Below are the code and all the weights of a small trained network. Each question names an input and a class and asks about switching units off, where a switched-off unit gives its printed mean instead of its output.

import numpy as np


def w(rows, s, z=0):
    codes = np.array(rows[::2]) - 128.0
    scale = np.full(codes.shape[1], s)
    scale[-1] = z or s
    return codes * scale


def norm(h):
    return h / np.sqrt((h * h).mean(-1, keepdims=True) + 1e-5)


def f(y):
    return np.maximum(y, 0)


def log_softmax(a):
    a = a - a.max(-1, keepdims=True)
    return a - np.log(np.exp(a).sum(-1, keepdims=True))


def net(x, mask):
    res = np.array(x, float).reshape(1, 3) / 4 @ E
    u = 0
    for l in range(4):
        y = f(norm(res) @ A[l][:, :-1].T + A[l][:, -1])
        res = res + np.where(mask[u : u + 6], y, B[l][:, -1]) @ B[l][:, :-1]
        u += 6
    return log_softmax(norm(res)[-1] @ U[:, :-1].T + U[:, -1])


A, B = {}, {}
E = w([
[57,145,87,161,145,103,127,83,57,69,158,70],'x0',
[142,145,81,105,100,254,91,69,89,79,113,159],'x1',
[110,57,115,43,76,99,128,70,157,107,35,101],'x2',
],0.0054)
A[0] = w([
[171,66,170,74,174,53,152,155,225,141,109,94,186],'0.n0',
[151,57,159,79,79,81,145,191,225,128,53,103,2],'0.n1',
[100,103,154,80,109,52,126,143,196,248,90,114,9],'0.n2',
[167,16,140,3,67,145,202,90,122,121,3,176,60],'0.n3',
[188,156,119,145,99,195,83,92,140,144,155,174,51],'0.n4',
[164,98,112,89,60,224,156,84,130,158,90,156,45],'0.n5',
],0.0038,0.00066)
B[0] = w([
[160,151,171,228,63,186,82,133,165,138,142,115,227],'0.n0',
[239,99,152,179,192,119,217,13,93,130,113,184,221],'0.n1',
[185,107,142,199,208,93,137,80,145,83,87,117,215],'0.n2',
[52,78,124,59,180,134,168,141,105,132,112,113,253],'0.n3',
[168,99,164,120,112,111,116,106,149,73,73,66,181],'0.n4',
[71,124,86,147,69,95,1,128,157,131,204,122,198],'0.n5',
],0.0057,0.0054)
A[1] = w([
[196,149,144,96,147,172,225,128,117,171,87,212,115],'1.n0',
[140,53,120,165,104,144,103,78,118,4,129,84,208],'1.n1',
[131,158,188,139,200,34,163,184,116,182,201,120,118],'1.n2',
[140,157,156,96,132,157,107,117,27,115,166,142,3],'1.n3',
[150,183,140,179,141,125,123,180,68,95,166,119,20],'1.n4',
[144,162,191,152,109,184,66,118,92,97,154,143,38],'1.n5',
],0.0042,0.0013)
B[1] = w([
[124,107,127,140,123,59,113,105,140,71,155,62,174],'1.n0',
[149,150,131,124,110,115,205,188,120,179,179,104,253],'1.n1',
[88,100,61,97,78,99,93,178,84,94,116,164,235],'1.n2',
[168,111,112,145,124,127,157,62,193,151,74,110,153],'1.n3',
[143,91,164,129,254,193,164,170,85,167,180,62,192],'1.n4',
[105,126,150,225,125,141,147,136,155,151,116,117,176],'1.n5',
],0.0061,0.0052)
A[2] = w([
[160,180,123,131,18,179,64,102,212,62,117,155,3],'2.n0',
[68,142,24,117,118,137,235,113,55,157,123,65,167],'2.n1',
[135,139,85,156,109,135,65,197,138,131,197,105,172],'2.n2',
[153,120,131,158,95,3,185,71,125,53,132,92,241],'2.n3',
[96,94,110,19,79,157,86,70,180,156,39,174,244],'2.n4',
[173,95,162,134,137,13,117,139,158,133,87,185,121],'2.n5',
],0.0044,0.00049)
B[2] = w([
[127,167,18,126,63,177,76,101,160,155,113,106,164],'2.n0',
[150,73,102,26,78,116,51,173,118,89,155,191,253],'2.n1',
[77,153,146,51,51,140,115,61,182,77,2,149,217],'2.n2',
[162,118,152,159,154,190,127,105,159,163,199,163,253],'2.n3',
[144,119,134,114,242,100,219,219,34,77,206,124,202],'2.n4',
[159,194,149,155,125,177,190,52,165,45,111,54,219],'2.n5',
],0.0054,0.0048)
A[3] = w([
[51,107,76,71,191,137,124,115,14,148,253,153,150],'3.n0',
[162,141,169,187,237,166,174,41,90,212,116,115,35],'3.n1',
[196,87,173,141,75,59,183,54,186,137,115,171,107],'3.n2',
[124,143,64,99,53,166,104,51,139,101,95,145,140],'3.n3',
[96,97,182,166,126,159,122,226,94,71,86,167,198],'3.n4',
[119,35,116,80,148,130,84,194,75,161,174,146,4],'3.n5',
],0.0044,0.0011)
B[3] = w([
[137,40,118,78,81,154,141,128,61,75,234,164,254],'3.n0',
[184,126,237,208,185,112,134,121,178,117,146,15,204],'3.n1',
[219,120,187,138,125,246,107,100,159,109,159,72,209],'3.n2',
[76,138,124,143,102,74,60,137,126,253,61,157,165],'3.n3',
[95,150,123,86,171,37,201,65,122,140,59,120,185],'3.n4',
[107,124,102,78,100,94,93,150,97,99,151,204,209],'3.n5',
],0.0058,0.0064)
U = w([
[49,229,135,144,218,3,187,158,145,145,33,156,4],'0',
[77,59,70,25,120,91,125,160,28,71,220,187,170],'1',
[104,192,52,137,72,166,33,98,186,222,52,146,74],'2',
[222,122,198,228,207,165,183,93,178,91,192,65,200],'3',
],0.0068,0.0026)

Each question gives the input, the list of numbers given to net, and the class t.
The units are the neurons (one row each of A and B). Each row of codes is followed by its name. A weight is (code - 128) times the scale printed after its matrix; where a second scale follows, it is the last column's (A, B and U).
mask holds one flag per neuron, layer by layer. A switched-off neuron (its flag False) gives its mean, the last column of its row in B, instead of its output. The means were averaged over made-up inputs and are rounded, as every weight is.
A unit's drop is (log p(t) with every unit on - log p(t) with that unit switched off) / (log p(t) with every unit on - log p(t) with every unit switched off).
The circuit of an input: a set's keep is (log p(t) with only the set's units on - log p(t) with every unit switched off) / (log p(t) with every unit on - log p(t) with every unit switched off). Starting from the 12 units with the biggest drops (on a tie, the unit counted first), units are removed one at a time, each time the one whose removal leaves the highest keep (on an exact tie, the one counted first), for as long as the keep stays at least 0.8.
units of the circuit, in order: the units of the circuit, biggest drop first
most important unit: the unit with the biggest drop
top k neurons: the k neurons with the biggest drops, biggest first
top k neurons in layer l: the k neurons of layer l with the biggest drops, biggest first
drop of u: that unit's drop, to one decimal
input [2,-8,-7], class 1: top neuron => (1.n2)
input [0,0,7], class 3: units of the circuit, in order => (0.n1 3.n2)
input [-6,4,-1], class 2: top 2 neurons => (2.n0 0.n5)
input [0,0,-8], class 1: top 2 neurons => (0.n0 1.n2)
input [-3,5,-5], class 2: top 2 neurons => (0.n1 0.n2)
input [-2,-2,-4], class 0: top 3 neurons => (0.n1 0.n3 2.n2)
input [-4,-2,-8], class 0: top 2 neurons in layer 3 => (3.n0 3.n4)
input [-4,6,-6], class 2: top 2 neurons => (0.n1 0.n2)
input [-4,0,-5], class 0: top 2 neurons => (0.n1 0.n2)
input [-5,6,-1], class 2: top 2 neurons => (0.n5 2.n0)
input [-6,7,2], class 1: top 2 neurons => (2.n4 0.n3)
input [-4,-8,-8], class 0: top 2 neurons => (1.n2 0.n1)
input [1,-6,-8], class 1: top 2 neurons => (1.n2 1.n4)
input [-6,1,-5], class 2: top 4 neurons in layer 2 => (2.n2 2.n4 2.n0 2.n3)
input [-2,-6,-7], class 0: most important unit => 1.n2
input [-4,0,-6], class 0: drop of 0.n1 => 0.8
input [-4,1,8], class 3: drop of 0.n1 => 3.4
